Here is a tiny trained network, its code and every weight. The questions are about switching its units off for an input and a class, where a switched-off unit gives its printed mean instead of its output.

import numpy as np


def w(rows, s, z=0):
    codes = np.array(rows[::2]) - 128.0
    scale = np.full(codes.shape[1], s)
    scale[-1] = z or s
    return codes * scale


def f(y):
    return y / 2 * (1 + np.tanh(0.7978845608 * (y + 0.044715 * y**3)))


def log_softmax(a):
    a = a - a.max(-1, keepdims=True)
    return a - np.log(np.exp(a).sum(-1, keepdims=True))


def net(x, mask):
    res = np.array(x, float).reshape(1, 6) / 4 @ E
    y = f(res @ A[0][:, :-1].T + A[0][:, -1])
    res = res + np.where(mask, y, B[0][:, -1]) @ B[0][:, :-1]
    return log_softmax(res[-1] @ U[:, :-1].T + U[:, -1])


A, B = {}, {}
E = w([
[145,231,9,157,79,183,190,139],'x0',
[231,138,153,79,164,108,34,35],'x1',
[95,94,100,216,89,100,82,97],'x2',
[92,203,49,122,95,52,86,168],'x3',
[92,46,154,36,2,81,69,102],'x4',
[143,163,101,51,174,167,154,140],'x5',
],0.0076)
A[0] = w([
[170,157,70,181,156,90,80,176,2],'N0',
[97,28,222,91,141,113,167,199,226],'N1',
[59,132,166,78,60,29,56,113,227],'N2',
[95,157,113,116,98,117,184,216,57],'N3',
[151,77,191,139,118,84,4,45,135],'N4',
[200,122,167,120,218,220,171,88,132],'N5',
[116,148,173,218,130,183,218,131,133],'N6',
[68,69,109,170,2,208,178,74,155],'N7',
[204,139,142,140,164,129,91,25,119],'N8',
[187,169,77,33,141,65,78,125,187],'N9',
[159,140,90,227,184,130,158,129,134],'N10',
[205,170,111,59,92,126,101,129,210],'N11',
[155,39,156,129,136,67,26,74,68],'N12',
[173,169,48,37,104,106,124,193,109],'N13',
[153,133,134,117,189,225,111,45,70],'N14',
[117,44,164,58,193,133,117,149,14],'N15',
],0.0086,0.0037)
B[0] = w([
[137,198,175,151,93,114,240,210,148],'N0',
[193,3,176,118,53,184,122,57,210],'N1',
[147,95,30,119,151,143,71,59,232],'N2',
[59,161,120,194,157,114,67,53,162],'N3',
[95,61,71,223,119,29,28,41,252],'N4',
[46,196,40,21,201,160,147,196,214],'N5',
[180,116,63,87,88,210,171,194,179],'N6',
[145,86,40,22,172,233,180,97,193],'N7',
[110,89,59,80,151,100,61,69,200],'N8',
[213,90,148,166,61,194,178,63,199],'N9',
[125,185,123,199,57,152,169,149,181],'N10',
[212,78,116,107,46,195,162,153,185],'N11',
[131,54,71,154,66,61,2,49,229],'N12',
[97,128,209,199,50,138,153,48,180],'N13',
[94,153,34,66,221,89,88,145,178],'N14',
[174,97,195,131,161,78,118,162,168],'N15',
],0.008,0.012)
U = w([
[146,158,184,54,210,108,137,140,22],'0',
[59,167,33,99,205,178,165,146,202],'1',
[60,116,137,67,193,84,94,152,13],'2',
[206,96,163,132,86,197,180,114,215],'3',
[107,104,254,80,143,95,154,158,27],'4',
[131,199,116,229,125,82,153,184,2],'5',
[88,99,129,187,98,76,27,48,214],'6',
],0.0096,0.0062)

Each question gives the input, the list of numbers given to net, and the class t.
The units are the neurons (one row each of A and B). Each row of codes is followed by its name. A weight is (code - 128) times the scale printed after its matrix; where a second scale follows, it is the last column's (A, B and U).
mask holds one flag per neuron, in row order. A switched-off neuron (its flag False) gives its mean, the last column of its row in B, instead of its output. The means were averaged over made-up inputs and are rounded, as every weight is.
A unit's drop is (log p(t) with every unit on - log p(t) with that unit switched off) / (log p(t) with every unit on - log p(t) with every unit switched off).
The circuit of an input: a set's keep is (log p(t) with only the set's units on - log p(t) with every unit switched off) / (log p(t) with every unit on - log p(t) with every unit switched off). Starting from the 12 units with the biggest drops (on a tie, the unit counted first), units are removed one at a time, each time the one whose removal leaves the highest keep (on an exact tie, the one counted first), for as long as the keep stays at least 0.8.
units of the circuit, in order: the units of the circuit, biggest drop first
k most important neurons: the k neurons with the biggest drops, biggest first
drop of u: that unit's drop, to one decimal
input [0,8,-1,0,-5,0], class 1: units of the circuit, in order	N5
input [0,6,-1,5,0,5], class 3: units of the circuit, in order	N9, N11
input [-2,-6,1,0,2,8], class 3: 4 most important neurons	N4, N12, N5, N1
input [-3,5,-4,4,-6,2], class 1: 2 most important neurons	N5, N1
input [4,6,-5,-2,5,8], class 3: 2 most important neurons	N9, N11
input [2,-5,5,-7,0,3], class 1: 2 most important neurons	N9, N7
input [2,-7,4,6,8,-1], class 1: 2 most important neurons	N7, N4
input [-5,-4,4,-6,-8,1], class 1: drop of N5	0.7
input [4,-3,-3,5,-1,4], class 5: drop of N12	0.2
input [-5,-1,-8,4,5,5], class 3: drop of N15	0.0
input [4,0,0,2,-7,0], class 5: drop of N0	0.2
